Below are the code and all the weights of a small trained network. Each question names an input and a class and asks about switching units off, where a switched-off unit gives its printed mean instead of its output.

import numpy as np


def w(rows, s, z=0):
    codes = np.array(rows[::2]) - 128.0
    scale = np.full(codes.shape[1], s)
    scale[-1] = z or s
    return codes * scale


def f(y):
    return np.maximum(y, 0)


def log_softmax(a):
    a = a - a.max(-1, keepdims=True)
    return a - np.log(np.exp(a).sum(-1, keepdims=True))


def net(x, mask):
    res = np.array(x, float).reshape(1, 8) / 4 @ E
    y = f(res @ A[0][:, :-1].T + A[0][:, -1])
    res = res + np.where(mask, y, B[0][:, -1]) @ B[0][:, :-1]
    return log_softmax(res[-1] @ U[:, :-1].T + U[:, -1])


A, B = {}, {}
E = w([
[128,125,139,124,122,125,127],'x0',
[41,225,93,140,29,177,50],'x1',
[133,128,130,120,118,128,132],'x2',
[83,51,99,1,164,228,103],'x3',
[129,139,111,121,126,124,154],'x4',
[127,123,129,133,124,130,130],'x5',
[125,125,135,137,135,129,109],'x6',
[161,17,14,149,38,85,86],'x7',
],0.0074)
A[0] = w([
[145,109,133,110,136,89,164,247],'n0',
[84,105,121,2,187,221,132,98],'n1',
[69,180,124,121,65,147,97,51],'n2',
[183,76,150,115,145,96,191,82],'n3',
[162,212,179,243,114,30,161,72],'n4',
[171,78,136,114,201,77,154,49],'n5',
[115,178,154,151,156,118,156,178],'n6',
[66,180,77,132,54,139,76,81],'n7',
[102,230,234,100,243,162,171,81],'n8',
[196,72,7,158,120,104,90,86],'n9',
],0.008,0.011)
B[0] = w([
[132,254,160,106,171,141,43,251],'n0',
[205,80,60,192,114,154,116,199],'n1',
[105,138,190,208,191,183,196,155],'n2',
[76,146,160,140,165,166,183,167],'n3',
[197,31,67,184,101,179,125,219],'n4',
[56,129,194,212,184,219,212,157],'n5',
[133,149,91,87,122,129,97,199],'n6',
[95,164,197,177,168,156,205,181],'n7',
[49,56,111,72,58,61,154,214],'n8',
[36,73,159,70,92,85,146,190],'n9',
],0.0091,0.011)
U = w([
[106,145,210,191,198,198,228,13],'0',
[56,60,103,78,55,20,162,51],'1',
[254,55,17,186,116,180,127,7],'2',
[156,181,144,119,161,115,82,255],'3',
[159,191,125,116,153,108,94,241],'4',
[156,183,112,120,153,113,98,219],'5',
],0.0089,0.0076)

Each question gives the input, the list of numbers given to net, and the class t.
The units are the neurons (one row each of A and B). Each row of codes is followed by its name. A weight is (code - 128) times the scale printed after its matrix; where a second scale follows, it is the last column's (A, B and U).
mask holds one flag per neuron, in row order. A switched-off neuron (its flag False) gives its mean, the last column of its row in B, instead of its output. The means were averaged over made-up inputs and are rounded, as every weight is.
A unit's drop is (log p(t) with every unit on - log p(t) with that unit switched off) / (log p(t) with every unit on - log p(t) with every unit switched off).
The circuit of an input: a set's keep is (log p(t) with only the set's units on - log p(t) with every unit switched off) / (log p(t) with every unit on - log p(t) with every unit switched off). Starting from all 10 units, units are removed one at a time, each time the one whose removal leaves the highest keep (on an exact tie, the one counted first), for as long as the keep stays at least 0.8.
units of the circuit, in order: the units of the circuit, biggest drop first
most important unit: the unit with the biggest drop
k most important neurons: the k neurons with the biggest drops, biggest first
drop of u: that unit's drop, to one decimal
input [8,8,-5,-3,5,3,7,-5], class 0: 3 most important neurons : n2; n7; n0
input [-7,-8,2,7,8,-1,5,2], class 0: 3 most important neurons : n5; n3; n4
input [-1,-3,1,8,-6,2,5,0], class 2: most important unit : n1
input [8,8,-7,7,-8,-3,4,0], class 0: 2 most important neurons : n7; n2
input [-2,-2,2,7,-1,0,8,8], class 1: 2 most important neurons : n9; n4
input [-8,6,0,3,1,0,4,6], class 0: 2 most important neurons : n7; n8
input [-1,-7,-7,1,-3,-8,-5,8], class 1: 4 most important neurons : n9; n7; n2; n1
input [2,-3,-2,7,-3,0,4,8], class 1: 2 most important neurons : n9; n4
input [3,1,-3,-4,-5,2,-1,0], class 2: 2 most important neurons : n4; n9
input [-7,-4,-8,0,-1,-2,-5,5], class 3: 3 most important neurons : n8; n0; n4
input [-4,6,2,-3,-3,-3,-2,6], class 0: 3 most important neurons : n7; n8; n2
input [7,-1,-2,6,-5,2,-5,-7], class 1: 2 most important neurons : n8; n4
input [-7,8,3,3,-2,3,-6,8], class 0: 3 most important neurons : n7; n2; n8
input [2,-4,0,8,5,1,5,-1], class 2: units of the circuit, in order : n1
input [-2,2,1,-7,4,5,6,-8], class 1: drop of n8 : 1.0
input [4,0,5,5,3,-3,-3,-8], class 1: drop of n8 : 1.1
input [2,-5,-1,7,6,-2,5,8], class 1: drop of n9 : 2.8
